Here is a tiny trained network, its code and every weight. The questions are about switching its units off for an input and a class, where a switched-off unit gives its printed mean instead of its output.

import numpy as np


def w(rows, s, z=0):
    codes = np.array(rows[::2]) - 128.0
    scale = np.full(codes.shape[1], s)
    scale[-1] = z or s
    return codes * scale


def f(y):
    return np.maximum(y, 0)


def log_softmax(a):
    a = a - a.max(-1, keepdims=True)
    return a - np.log(np.exp(a).sum(-1, keepdims=True))


def net(x, mask):
    res = np.array(x, float).reshape(1, 3) / 4 @ E
    y = f(res @ A[0][:, :-1].T + A[0][:, -1])
    res = res + np.where(mask, y, B[0][:, -1]) @ B[0][:, :-1]
    return log_softmax(res[-1] @ U[:, :-1].T + U[:, -1])


A, B = {}, {}
E = w([
[154,97,123,135,87,102,151,132,117,106,148,147],'x0',
[125,141,134,175,59,35,109,155,134,253,76,176],'x1',
[124,54,79,140,89,111,141,215,213,104,79,35],'x2',
],0.016)
A[0] = w([
[133,156,192,185,134,11,104,140,142,185,96,122,153],'N1',
[96,72,80,179,119,73,134,190,150,173,85,118,107],'N2',
[152,80,124,135,163,170,149,80,102,68,170,120,254],'N3',
[119,104,100,156,121,151,133,190,214,84,143,61,129],'N4',
[176,185,175,139,118,77,78,101,72,170,133,162,160],'N5',
[178,136,113,109,154,117,164,128,142,84,105,68,130],'N6',
[110,122,98,130,50,122,94,156,176,156,84,100,62],'N7',
[144,142,145,101,147,150,122,95,122,89,129,169,173],'N8',
],0.012,0.0089)
B[0] = w([
[79,125,181,111,63,87,190,96,2,159,70,111,246],'N1',
[81,72,158,115,75,113,61,123,85,151,72,126,223],'N2',
[79,170,223,53,192,220,87,144,91,48,201,122,250],'N3',
[87,96,49,76,29,151,144,144,159,112,179,36,238],'N4',
[145,211,123,129,116,89,233,161,65,168,123,218,242],'N5',
[81,142,36,136,129,179,149,127,218,133,221,43,187],'N6',
[130,37,44,139,146,109,49,76,63,217,50,128,195],'N7',
[140,159,168,137,199,226,62,143,99,115,163,187,197],'N8',
],0.0094,0.021)
U = w([
[115,130,182,79,255,189,67,134,80,96,148,171,252],'0',
[108,47,123,133,118,91,57,139,119,158,72,110,108],'1',
[118,193,123,143,101,84,248,138,109,149,112,198,177],'2',
[156,172,86,157,131,118,153,113,203,134,107,122,55],'3',
[149,117,87,216,174,127,133,135,153,126,148,121,52],'4',
[101,73,86,89,142,192,130,196,221,102,164,47,204],'5',
],0.012,0.0032)

Each question gives the input, the list of numbers given to net, and the class t.
The units are the neurons (one row each of A and B). Each row of codes is followed by its name. A weight is (code - 128) times the scale printed after its matrix; where a second scale follows, it is the last column's (A, B and U).
mask holds one flag per neuron, in row order. A switched-off neuron (its flag False) gives its mean, the last column of its row in B, instead of its output. The means were averaged over made-up inputs and are rounded, as every weight is.
A unit's drop is (log p(t) with every unit on - log p(t) with that unit switched off) / (log p(t) with every unit on - log p(t) with every unit switched off).
The circuit of an input: a set's keep is (log p(t) with only the set's units on - log p(t) with every unit switched off) / (log p(t) with every unit on - log p(t) with every unit switched off). Starting from all 8 units, units are removed one at a time, each time the one whose removal leaves the highest keep (on an exact tie, the one counted first), for as long as the keep stays at least 0.8.
units of the circuit, in order: the units of the circuit, biggest drop first
top k neurons: the k neurons with the biggest drops, biggest first
drop when u is switched off: that unit's drop, to one decimal
input [6,2,1], class 1: units of the circuit, in order => (N5)
input [2,1,2], class 1: units of the circuit, in order => (N5 N3)
input [-3,2,1], class 1: top 2 neurons => (N5 N3)
input [0,-7,1], class 5: top 2 neurons => (N6 N4)
input [-8,1,1], class 1: top 2 neurons => (N3 N5)
input [-5,1,4], class 1: top 3 neurons => (N3 N7 N2)
input [-6,1,-8], class 2: top 2 neurons => (N5 N3)
input [-2,1,8], class 1: top 2 neurons => (N7 N2)
input [8,7,1], class 1: top 2 neurons => (N2 N7)
input [-3,-5,1], class 5: drop when N6 is switched off => 0.2
input [3,1,-5], class 2: drop when N5 is switched off => 1.5
input [-6,-4,1], class 5: drop when N8 is switched off => 0.0
input [4,1,-2], class 2: drop when N3 is switched off => 0.9
input [0,1,-3], class 2: units of the circuit, in order => (N3)
